Rows, each followed by one of two labels for a hidden trait (new trait and labels in each part)
[  2 -23 -10   3  -2  -5  -4 -14  47 -13  -7  -3  12  -1   2 -17  -2  14
   3 -20] => kep
[  2  32  13  -2  -8  11  11  12 -23  12  49  -3 -15   4  -9  19   6  -3
 -30  21] => Vorig
[  9  42   3   5  -2  -9  11  -3  57   6   0  -3  14  12 -16  12  -1   1
  -3 -11] => kep
[  3 -42   6   8  -9 -14  -9 -15  54 -26  27  -1   7  -4   8 -28  -2  16
   0 -34] => Vorig
[  7   2 -13   5  -1  -6   3 -17  75  -8  -2  -5  20   6  -7  -6  -2  19
  -7 -26] => kep
[ -8  18 -32  -1  23  15   7 -12 -29  14 -23  -2  10   5   3  14  -1  26
 -18  -1] => kep
[  9 -42   9   5 -19 -11  -9 -13  69 -27  26  -4   5  -5   0 -29   0   8
  -2 -26] => Vorig
[  5 -19  -4   6  -7  -9  -3 -17  60 -17   5  -4  12   0  -1 -19  -2  17
  -3 -28] => Vorig
[ -1   5  28   7  -4 -10   0   7 -14  -3  51   4 -12   1   7  -2   0 -11
  -3 -10] => Vorig
[  1  62  15   4   4   0  17  11  -9  19  33   0  -4  14 -11  29   1  -4
 -19   7] => Vorig
[ -4  16  27   4  -2   0   5  12 -47   6  65   3 -19   2   6   8   3  -7
 -18   5] => Vorig
[ -1  23  23   2  -6   1   7  13 -30   7  53   1 -16   3  -1  12   3  -8
 -17   8] => Vorig
[ 12   1   0   7 -10 -15   2 -12  96 -14   3  -5  18   8 -12 -11  -2   9
   0 -27] => Vorig
[  1  43  13  -2  -1   6  12  15 -32  18  20   0 -11   7  -9  24   3 -10
 -14  21] => Vorig
[  4  60  11  -1   1   2  15  14  -5  20   7  -1  -2  12 -17  30   2 -12
  -9  17] => Vorig
[  3  25  16   3  -6  -3   8   6   0   6  32   0  -7   6  -6   9   2  -8
 -10   3] => Vorig
[  4  14  19   8  -8 -12   5   1  32  -5  42   0   0   6  -2   0  -1   0
  -8 -17] => kep
[-11 -51 -21   2  12   7 -11 -19 -23 -13   2   0   2  -9  22 -21  -1  28
  -7 -20] => Vorig
[-12 -13 -25   4  22   9  -1 -17 -32   1   2   1   6   0  16  -4  -2  31
 -15 -17] => kep
[ 10  20   6   1 -12  -5   6   0  47   0   7  -4   6   6 -15   4   1  -4
  -6  -2] => kep
[  1  18  25   2  -8  -3   5  13 -26   5  41   2 -13   2  -1   9   2 -14
  -7   8] => Vorig
[  0  21  29   6  -4  -8   4  11 -16   3  49   4 -12   5   3   7   0 -13
  -5  -3] => Vorig
[  3  50  21   6   0  -8  13  10   6  13  36   1  -2  12  -9  20   0  -8
 -11  -3] => kep
[ -1  19  26   3  -6  -2   5  13 -30   5  52   2 -15   2   0   9   2 -12
 -11   6] => Vorig
[  6  19  17   3  -8  -7   4   6  22  -2  21   0  -2   4  -8   3   1 -10
  -2  -2] => kep
[  2 -12  23   7 -12 -12  -3   0  16 -12  43   1  -6  -1   4 -12   0  -4
  -2 -16] => kep
[-10 -38 -24   6  16   0  -7 -23   5 -12  -9   1  12  -4  19 -19  -4  32
  -2 -30] => Vorig
[  5 -23   2   7  -6 -15  -6 -13  66 -21   5  -1  12   0   2 -20  -3   8
   9 -31] => Vorig
[-12 -12 -25   4  23   8   0 -18 -20   1  -2   0   9   0  13  -3  -3  33
 -14 -19] => Vorig
[  7  32  24   3 -12  -5  10   8  18   5  38  -2  -5   7 -12  11   2  -9
 -14   2] => kep
[ -6 -13 -32   3  17   6   0 -23  11  -4 -16  -3  17   1   8  -7  -3  34
 -11 -23] => Vorig
[  6  51   7   2   0  -5  13   8  23  15  -8  -1   7  12 -18  22   0 -11
   0   5] => Vorig
[-18 -63 -11   7  18   1 -15 -19 -48 -17  22   6  -4 -11  36 -27  -4  25
  -3 -29] => Vorig
[-10  16 -28  -2  24  15   6  -9 -39  15 -25  -1   8   4   3  15  -1  23
 -13   4] => kep
[-11 -29 -25  -2  12  16  -5 -11 -44  -1   4  -2  -3  -7  14  -7   1  26
 -17   0] => kep
[  6   8  14  -2 -15  -2   2   9  13  -1  10  -2  -6   0 -10   2   2 -13
   0  10] => Vorig
[  7  28  14   5  -8  -8   9   1  41   2  28  -3   4   9 -11   7   1  -1
 -10  -8] => kep
[  3  14  24   1 -12   0   5  13 -21   3  45   0 -15   1  -4  12   3 -12
 -12  11] => Vorig
[  6  41  18   2  -7  -6  11  11  10   9  25  -1  -3   8 -15  17   2 -12
  -7   7] => kep
[  1 -14  32   7 -12 -10  -4   4 -10 -11  63   3 -15  -3   8 -10   1  -7
  -6 -12] => Vorig
